Rows lie near named flat spaces through zero. A row that begins with a name and a colon came from that space; any other row is followed by the name of its block's space that it lies nearest.
fitif-sofer: [-154 -317  -74  -20  100 -329 -100  211  231 -258 -225   81 -106  490
  178 -290  202  -63  -55 -337   86  225  397  113   52  172  -89  150
 -107 -129]
dusaz-dutok: [ 259  368  211 -115   18   84 -288   77 -199  223  -66  -45  453  139
  -88  166 -256   10 -149  152 -112   20 -324  -92  116   90   -9 -172
 -254 -140]
dono-vado: [-117  344  165  214   -8  299  -71  -40 -191  169  -59   -8 -174 -323
 -185  304 -218   -7   53   49  -85   36 -472 -392  196 -183  131 -236
  501  175]
dusaz-dutok: [ -42 -423  -81    5   71   87  121 -164  -48 -340 -264  194  -55  180
  233 -178  -39  222  290  111  235    5  103  220 -354  -69  -64 -114
 -341   36]
fitif-sofer: [-241  185 -575 -288 -277 -546 -147  201  336  -68  443 -300 -218  270
  384 -461  308  -12 -144  -66 -457  117   40  152 -167  105 -119   36
 -263   38]
dat-bena: [-141 -267  239   -9   44   99 -149  125 -182  -61 -249   27   99  128
   76  157 -111  115   38  178  180   82 -167 -145 -184   50  -77  -46
 -244   12]
dat-bena: [-118 -268  -48  -57  164 -275  158   16  171 -207  -28 -116 -319  382
  -29 -352 -125 -142  -47 -247  132   48  100  -54  199   99  -47 -191
  -88 -139]
vomu-nug: [-124 -237  109 -262   82 -193  381  -36 -217  294  448 -166  605 -207
  196  179  110   -6  -96  320  243  -46  -74  122  212  281 -152  278
 -327 -438]
fitif-sofer: [  45  -20  340  113   68  207  101    5 -143  389  156 -173  -31 -416
 -322  441  -57 -117 -139  420    8 -123 -136 -323  -14  -51  -60  210
  178  -53]
vomu-nug: [  52  383 -103 -147 -193  237  105 -412   24  123  178   57  327 -529
  240  131   39  175  235  133 -462 -103    0  340  -57  -47  201 -166
   38  113]
dusaz-dutok: [ 126  193   36 -110  201  -93   -6  -41   61  -18  141   -4  -54  157
   -2 -101 -129  -14   33   74   84   10 -207 -134  107   57   -5 -329
 -117 -183]
fitif-sofer: [-263  -25   70   23 -190  -86 -465  189  -62    2 -475  -77  448  301
  167  129  -11   28  -98 -128 -359  239  192   -4  -54  199   21   65
 -171  -31]
fitif-sofer: [ -66 -251  -26 -131   47  -18  145   41 -214   95  -18   -8  273  150
  229 -155   18   85 -102   21  130  147 -237  263  179   88 -226  249
 -243 -129]
dono-vado: [-190  106  136  136  -58  364  -44 -243 -158  238 -317 -124   91 -239
   23  169 -236   54   51  161 -497  123 -268  -23   94  -84    7 -102
  194   87]
fitif-sofer: [  -5 -165  -75  -32  -82  -39 -188    3 -191  -52 -351   -7  205  333
   19  -71  -84  100 -115 -238  -13  149   51   50    6   62   37   42
 -134   51]
dono-vado: [-136  -26  -84  -15   72 -202  128   59 -319   -2  126   47  457  131
  164   76  -31   64   52   57  421   65 -211  -75  211  118  -38  -31
 -142 -323]
dusaz-dutok: [-196 -274  -65  -97  512 -221  319 -450   93   43  253 -121 -172  -29
   40  -91  142   55  120  -25  319  130   -7 -351  238  257   79 -243
  274 -410]
zelep-tez: [ 381 -108  -68 -430   97  -56   32 -289 -111  121   21   76  520  177
  146 -172  108  208 -159 -228   37   91  119  418  143  244   56  134
 -334 -135]
vomu-nug: [ 208 -146  -32 -319  202  -21 -168 -240  127  -55  -73   30  524  248
  238 -255  135  198   47  -35   28   10  116  333 -142  347  -48  -76
 -466 -225]
zelep-tez: [-278 -565  -93  309   78 -149  258   35  -73 -187  -59  -36 -214   22
 -169   56  107  -84   81  -10  514  -92  318 -247 -135  -31  -31  216
  184  -92]
zelep-tez: [ -72  369  167  218   36  -37 -297  279  145  -13  -18  -12 -326   23
 -186  215  -82 -163   16  122  -92   27  -95 -491  -43  -87   46 -239
  242   11]
vomu-nug: [  89  -75   13 -310 -104 -174  305  -95   31 -111  159   46  155   32
  165 -104 -105  -13   17 -113  -37  -72  245  365  143   62   94 -101
 -368  -61]
fitif-sofer: [ 159 -255   62 -253  -30  -52 -158   -2   -3 -136 -233   14   57  346
   41 -143  -79  109 -106 -157  -10   53  162  156 -162  105   28  -46
 -412   95]
vomu-nug: [  36 -271  144  267  184 -115 -106   77  218 -143 -311 -130 -668  326
 -483  -22 -151 -245 -115  -93   53  -14  388 -480 -133  -68   38 -100
  188    0]
dono-vado: [ 383  262   56  -88 -104   16  159  -53 -164  133  125  108  129 -111
 -233  139 -140  -72 -152 -187   30 -100   86  106  293 -108  189   42
   81   48]
dat-bena: [ 100 -129  -64  -94   68 -388  104  -65  275 -224  187   13 -183  107
 -159   -3  141 -118   16 -229  203 -132  662 -140  -77  127  249 -113
   -1 -127]
vomu-nug: [-225   57   66   40  -20  -84 -201  -45   42 -197 -161  -21   84   47
  -47  147 -106    1  135 -243   46  -12  127 -307   18  138  285 -408
  139   12]
vomu-nug: [ 459  312 -264 -210   33  166  163 -371  102  176  329  155   94 -253
  303 -150  209  242  167  519 -351  -47  -36  518 -342 -160 -138   98
 -317  -55]
dusaz-dutok: [-178   78  102  166 -232  108 -402  206  201 -112 -253  -85 -157  -63
 -148  129    8  -90   -8 -145 -283  -77  175 -174 -245  -16  116  -52
  183  320]
vomu-nug: [ 335  220 -255 -112  -43  103  132  -61  -26    4  242  129  183  -24
  150 -299   40  100   54  106   47 -138 -248  465  -35 -113 -160   72
 -249   16]
dono-vado: [ 257  331 -125  153   97  -83  232  -52    6  126  333   49    2 -154
 -221   43   27 -161   -1   79  156 -156   38  -64  210 -110   21   44
  240 -217]
vomu-nug: [-135 -303 -171 -114  116 -317    0   62   78 -163   76  -46 -468  334
  177 -163  133  107   12  169  116  193   63 -205 -315   -5 -105  -38
 -237  -54]
dono-vado: [ 115  118    8   93  232  357  179 -296   60  119   89  126 -228 -320
  144  -30   43  148  268  513 -125    6 -311  105 -195 -203 -178  -57
   69  -30]
dat-bena: [ -69 -232  -83 -279   81 -315  144  -45  158 -241  166   12 -191  220
  203 -209   61   56   63 -107  150   48  188   44  -54  125   54 -193
 -278  -77]
fitif-sofer: [ -73  125 -162   29  -31 -131   -1   10   74  -63  258  -15 -217 -115
   21   65  126   29  106  139   60  -54    7 -212 -202  -65   67 -105
   91   27]
dat-bena: [ 224 -457   84   17  100  164   -9  -97 -143  139 -289 -113  -69  140
 -415 -116  -22  -29 -347 -393  207  -10   75   -2  144   58  -13  359
  193  156]
dusaz-dutok: [-171 -256 -218  -17   91 -166  254 -228  106  -15  251 -232 -371  -89
  -89 -147   94  -26    4  -37   93  -65   74 -192  -32   32   42  -46
  189  -21]
vomu-nug: [   7  175  102 -332 -212  134 -342  153 -247  176 -174  118  672   66
  393   55   70  239 -166 -191 -251  271 -320  388  180  174  -27  191
 -253  139]
dusaz-dutok: [  29  388   93 -277   29  143 -260 -313  -86  334  -55  -18  777 -155
  361  194   42  232   45  180 -528  211 -171  192  100  269   77 -137
 -172 -218]
dat-bena: [-284 -461   77  -40  137 -348  126   90   12 -341   20  -56   33  284
   42    8  -79  -43  144   17  525  -84  231 -258 -115  212   35 -259
 -326 -268]
dono-vado: [ 215 -166  -75 -166  -48 -175  116   25 -145   17   82 -106  209  228
 -208 -160  -97  -78 -267 -329  263 -116   77  113  235  113   38  118
 -161  -43]
dusaz-dutok: [-265   83  254  -58  -50 -484  -87  385   25  206  431 -139  199 -233
 -226  594  320 -265 -285 -247  280   10  383 -591  334  325  278  248
  414 -209]
zelep-tez: [ 523  222  156 -150  -14  378 -255   40  -83   94 -292  322  218  118
  114  -84  -35  189  -75   31 -204  115 -192  479  -72 -122 -127  166
 -282  195]
zelep-tez: [-262  489  178  -34   17   96 -324  -25  139  341  143 -399  228 -246
  -50  150 -125 -126  -83  119 -509   -4 -457 -342  232  240   30 -337
  223 -103]
fitif-sofer: [  87  223   14  -14  -99  -54 -150   59  207   23  128 -103 -281  -74
 -131   87    2  -82  -35  148 -280  -91  135 -168 -236  -72   71 -113
   -4  108]
dat-bena: [ -56  229  -76 -185  -93  119   46 -294 -214   17   45   65  508 -162
  364   91 -140  261  258  224 -164   16 -266  208  -42   33   97 -334
 -284  -69]
dono-vado: [ -37  -74   54 -150   14  190 -153 -128   42   38 -183 -243 -533  144
  -45 -228 -282   90 -102   44 -377  114 -424 -139 -127  -88  -56 -309
  -88  306]
dat-bena: [ 125  436  -24  -82  -82  104  -74 -185  -90  162   17   97  484 -185
  122  136  -15   85   52  -60 -271   41  -56  182  207   47  159  -98
   74  -58]
dusaz-dutok: [ 288  257   12   58 -111  282  196 -248 -317  103  -94  265  460 -257
   27  211 -163  118  144   94  -39  -72  -16  330  120 -186  117   16
  -15   -5]
zelep-tez: [  43  111  111  398  -31   85   20  152 -198  -66  -61  165  339 -178
 -323  367  -66 -146  116  -19  481 -259  138 -215   70  -72  121   56
  271 -106]
zelep-tez: [  47   12 -147   29 -253  201  112 -152  -63 -110  150   98  373 -416
   77  118  100  136  253  143  104 -349  125  305 -345  -71   96   50
 -117  163]
zelep-tez: [-120  -85  -95   39  -28   42  118 -175  100 -107  -45   39   25 -106
  196  -50   51   66  220  146 -151  -27  177  191 -183  -29  -11  -49
  -90  -28]
dono-vado: [  75  231  -16 -265 -194 -220  -67   40  109   32   87  -40   -4  109
  170   21  -46  -11  -86   54 -469  103  218  137  -43    7   85 -100
 -310    6]
dat-bena: [  60   34  161  217   66  173  -75  -63  -61   13 -280   18  -70   -1
 -261  146 -200  -68   20  -18  -10  -26   29 -204   36  -82   82 -120
  197   21]
fitif-sofer: [  91   41   32 -136  -70   72   -2  -96 -237  124 -205   67   23  111
  109   35 -152  134 -104  -40 -243  248 -126  117  132  -95   35   13
  -87   92]
vomu-nug: [  92   55 -117  -53 -212  256   74  -27 -330  198  123   -6  369 -267
   43   29   13  142  -80   42   62 -106 -391  277   35  -85  -78  271
  -24  189]
dusaz-dutok: [ 160  196  143   72  -61   47 -140   44  122 -151  -32   61 -123  -63
 -270  162 -141  -94   72  -73   42 -215  188 -194 -128  -63  222 -280
   67  132]
dono-vado: [-437  -27 -140   40   66 -106 -185   29  216 -131 -181  -70   88  191
  303 -289  138   -2   84 -315 -177  219  -64   59  202  228  -58 -106
  163  -83]
zelep-tez: [-476 -170   30  344   98 -276 -142  360  123  -55  109 -257 -414   37
 -267  177  132 -246  -56   44  314  -21   22 -750  -72   76  -44   28
  406 -103]
zelep-tez: [-165   44    4  122   79 -220   15  175  174  -89  -17  -64 -323  217
  -35 -107  -66 -199  -24  -57  -61   96   70 -189  159  -12  -55 -113
   99 -130]
dono-vado: [-199  247   30  112  -72 -263    8  266  -89   59  453 -102  438 -255
 -160  373   99 -192   -3    3  433 -247  -13 -385  193  183  136  -16
  205 -250]
fitif-sofer: [-343 -203  168  -39 -139  -75 -131   37 -250   75 -168 -122  457  -64
   23  372  -15   43  -74 -140   47   83  112 -213   88  230  181   47
   34  -36]
dat-bena: [ 400  460   -4 -169  -68  -19 -326  -38   57  110  -82  115  160  140
  -24   51    1   57 -127 -118 -372  112  141   89    8    6  164  -82
  -73   42]
vomu-nug: [ 293  -47  140 -185   57 -158  175  -45 -285   15  185  166  499   16
  -21  317  -61   80   28  211  444 -118  195   -4  -39   86  118  -15
 -405 -293]
dat-bena: [-107  211  -43  -43  -40  -55  -68   57  132   -2   60   -1   87    6
  237  -63   40   -7   80  111 -261   70  -53  120    5   36  -69  -83
 -106  -79]
fitif-sofer: [   2  -16   45 -146  105   87  -37 -127   62  -96 -149  212   95   62
  338  -95   69  187  169    2  -97  181  -15  250  -30   52  -15 -100
 -154  -20]
vomu-nug: [   3 -189   55   -4 -128  264 -185   27 -127  147 -287 -152  162   19
 -138 -101  -51   20 -248 -267 -129    3 -182  156   82   56  -74  263
   73  261]
zelep-tez: [ -80 -142  155  444  222  -95   23  259  201 -226 -223  189 -212  147
 -244   54   79 -281   95 -153  382  -36  413 -220  115  -21  -39  115
  341 -203]
fitif-sofer: [ 228   61   59  129   24   71  139   39  -85   36   24   42 -260  -14
 -280   46 -169 -107  -64   66  125 -100  -44 -100   51 -210  -10   16
   89   48]
zelep-tez: [ -58   78 -106 -144    9 -187  -53  -81  160  -83  106    6 -192   60
  196  -20  100   89   98  106 -192  112  143  -67 -194   19   78 -187
 -114  -27]
dono-vado: [ -74 -130  204  -22   52  347  -55 -174   -3  -17 -209   32  -22 -185
   77   57  -88  146  153  118  -99   -7 -181   48 -157   -9    0 -145
  -19  168]
fitif-sofer: [ 114  -40  235   14  130   42   42   66  236   21 -106   52 -193   46
  -81  -63   -9 -165  -69  -50 -143   33  208  110  134    9  -76   90
   31  -51]
zelep-tez: [  96  278  -74 -127 -115 -128   90  -45 -337  147  174    1  623  -15
   20  147 -137   18  -81 -110  119  -28 -142   60  360   93  140  -63
  -86 -193]
vomu-nug: [-267  836   55  150   70   97 -521   16  351   34  -99  141  164 -177
  325  154  147   16  294    4 -599  253 -172 -176  137  106  137 -436
  438  -95]
dat-bena: [-169  -80   63  361 -118  248  253   78 -288  105   -5 -106 -302 -301
 -271  216 -251 -110   20  279  128 -147 -330 -249   -4 -331  -96   92
  272  165]
dat-bena: [-225   58  297  250  -41  229 -212  287 -269   96 -383  -65   92  124
  -26  203 -365  -61  -21  296 -108  121 -470 -224   45 -105 -202  -80
  -87  -10]
dono-vado: [  83  128 -140   10  198   -6  132 -248   96  -82 -133  187    6  178
  253 -262  -28   69  192   -2 -161  184   34  267  154  -37  -52 -171
  -43 -213]
dusaz-dutok: [-107  -33  -21  158  -94 -216   75  269   21 -163  154   33 -353  -23
 -222  135   45 -164  -32 -176  327  -99  184 -314   27 -108  127   34
  264  103]
zelep-tez: [ 382 -150   27  -64  -93  202   74  -45 -208  -15  -70   53 -233   28
 -284  -32 -193   76 -133  -40  182 -150  -92   65 -156 -226   34   65
 -121  319]
dusaz-dutok: [-269 -102  -22    7  171 -159  151 -171   81 -149  146 -119 -108  -22
   17   -9  -79  -21  199   36  201  -65  -22 -301   31  122  107 -403
   58 -189]
dono-vado: [-458 -130  233 -123  -57  333  -62 -126 -178  253   97 -311  527 -482
  213  242  -48  152   91  341 -108  -97 -576  -57  -66  251  -91  -81
  -93   19]
dusaz-dutok: [-189  242 -201  133    6  -52   83   -6  -79    2   66   87 -159  -42
  151  -35   32   30   99  -67  -29  186 -244  -92  232 -134   18  -77
  332   -9]
dat-bena: [  12  -76 -137  247   50   41  375  -54 -118  -67  166  -13 -505 -127
 -303  -69 -151 -110   43  -27  363 -165 -180 -214  121 -283    8  -50
  347  100]
dusaz-dutok: [ 441  285  -14  -81  -71  223 -381   42  -22  116 -241  123  -26  191
  -35  -94  -21  133 -161    7 -332  121 -138  186 -178 -139  -59   93
 -137  238]
[-248  357   37  200  -66  -74 -129  102  128  -25  -11   89  109 -175
   99  259   94  -96  169   -1 -198   68  170 -160   94   14  138 -112
  302  -99]
dono-vado
[  82  290  -78 -316 -165  -58 -244   41  208  132  157  -62  180  -15
  300 -100  187   84  -94   78 -536   92   10  305 -131  114  -49   65
 -278   65]
dusaz-dutok
[ 180 -110 -296 -177    2  -85  169 -158  204 -132  291   25 -523  -22
   69 -297  197  119   47   39   10  -67  101  147 -317 -140  -12   17
  -86  197]
dat-bena
[ 204 -800   19 -442  159 -348  193   -3   28  -53  -12 -140 -397  521
 -128 -367   87    8 -442 -409  297  147  346   96   60  190  -58  323
 -337   38]
fitif-sofer
[ 375  172 -267 -352 -130 -233  415  -30 -176   68  519  190  199  -18
  285 -112   94  118  -38  184  101  -23    0  492   60 -130  -65  198
 -453 -117]
dusaz-dutok
[ 193 -356  376  121    4  113 -266  415  132  103 -248 -196 -164  177
 -539   13  -22 -296 -432 -143  106 -173  198 -118  -76   79 -186  448
  -12  153]
dusaz-dutok
[ -38 -464   97   70   38 -146   -6  209   57    4  -15 -123  -52   79
 -282   42  198 -161 -240 -195  334  -95  358 -137  -34  151  -50  419
   89  -18]
dat-bena
[-671  107  -97  257 -118 -245  -12  169  -34  178  465 -285  219 -523
   25  502  333 -115   95  260  133  -90  -25 -586  -39  166   76  123
  473 -201]
fitif-sofer
[ 184  -64  157   49   54  244   69 -244  -72   30 -202  -63  -26  -53
 -295   23 -305  -35   -7  -46  -25 -151  -16  -33   49  -54  100 -192
   36   73]
dono-vado
[  18  163   96  127   63  128  -78  -78   -1  -25 -198  219  118  -68
  130  184    9   78  209  176 -120  101  101   21  -88  -66   42  -83
   36  -83]
zelep-tez
[ 205 -143  -87 -188   56 -105   78  -27  -74   54  -42    4  419  294
   73 -289   19    0 -189 -245   91   45   56  399  268  179 -118  220
 -272 -186]
zelep-tez
[-108  255 -118   11  -22 -213   39   -5  119   58  172  -46  252  -31
  162   17   89  -93   60   83 -210   27  154   64  126  100    1  -31
  -15 -274]
dono-vado
[  97    5    2  112 -136  283 -113   49 -178  136 -107  -52 -138 -101
  -93   87  -87   90  -53  331 -141  -39 -278  -22 -321 -233 -145  153
  -71  243]
dat-bena
[-305  176 -112 -255  -48 -244 -140  -54  280   -2   95 -307  244  156
  244 -305  -31  -89  -58 -290 -441   76  -60  112  301  348   38 -312
 -101 -142]
dono-vado
[-202 -273  157   13   61    7 -209   10  104  -32 -173 -207   19   67
  -99   51  -10  -30  -33   -5   -7  -37   90 -230 -168  202    6  -73
  -41  -10]
dusaz-dutok
[ 337   74  386  209 -100  148  -52  227 -118   43 -127  148  151 -169
 -553  443 -136 -231 -151 -163  292 -277  340 -157   98  -88  199  184
  205  100]
dusaz-dutok
[ 227  146    2 -152 -208   60  -80   -4 -147   76   15   34  342  -34
   46  115  -70   93  -49  133 -147  -79   26  216 -154  -32   38   46
 -328   68]
dusaz-dutok
[ 249 -123   90  113  -82  133   39  107 -112   51    5   66 -150 -149
 -361  169   38  -60 -151  -74  259 -174  134  -65  -91 -154   48  306
  172  222]
dono-vado
[-285   -3  -22 -415 -113   17 -110 -147   92  106  285 -200  562 -277
  484  -10  207  221   95  178 -275  -28 -205  263 -164  353  -27  -80
 -360  -30]
fitif-sofer
[ -90   17  156  144   47  260 -154  -25 -151  172 -267  -76  -80  -30
  -35  142 -163   56  -10  269 -216  137 -320 -188  -78  -97 -109  -30
   65   53]
zelep-tez
[  63  -48  -74  -52   37 -369 -128  447  449 -231  261  -41 -412  296
 -156 -332  256 -264 -199 -366  250 -114  260  -57   20  118  -79  133
   31   39]
zelep-tez
[-232  537  -46  163  105 -205  -58   14  192 -112  121  128   39  -42
  208  137    8  -84  314  107 -138  106   32 -246  163   22  133 -445
  218 -309]
dono-vado
[ 379  174  -86  125  161  226    7 -226  223   11 -124   75 -410   27
 -239 -286  -47  -53   -4 -120 -194  -45   26  120   28 -186  -15  -57
  257  121]
fitif-sofer
[ 445   46  -19  -55 -190  319  266 -100 -309  211  107  137  301 -297
 -104   62  -56   78 -100  113   60 -207 -108  476   16 -222  -64  382
 -132  173]
vomu-nug
[ -86 -120 -312  -90  -24 -195 -321  -73  287 -204 -266  -81   12  412
  135 -430  198   56  -60 -494 -244  148  314  174  -66  219   53  -24
  -13   62]
fitif-sofer
[ 193  180  108  123 -150  247  -76  133 -159   26  -52   35 -161 -107
 -267  134 -234  -32  -48   85   40 -159 -255 -105  -91 -250   19  -52
   50  276]
zelep-tez
[ 407   87 -374 -391 -182  -74  194  -24   65   32  290  213  -39   88
  464 -413  278  216  -69  139 -295  112   44  809 -194 -179 -232  396
 -515  134]
dusaz-dutok
[-288   41  158   46 -122  -97  309  -36 -153   61  218   34  583 -446
   77  454   21 -101  152   14  161 -142  248    0  291  141  207   27
  131 -244]
dusaz-dutok
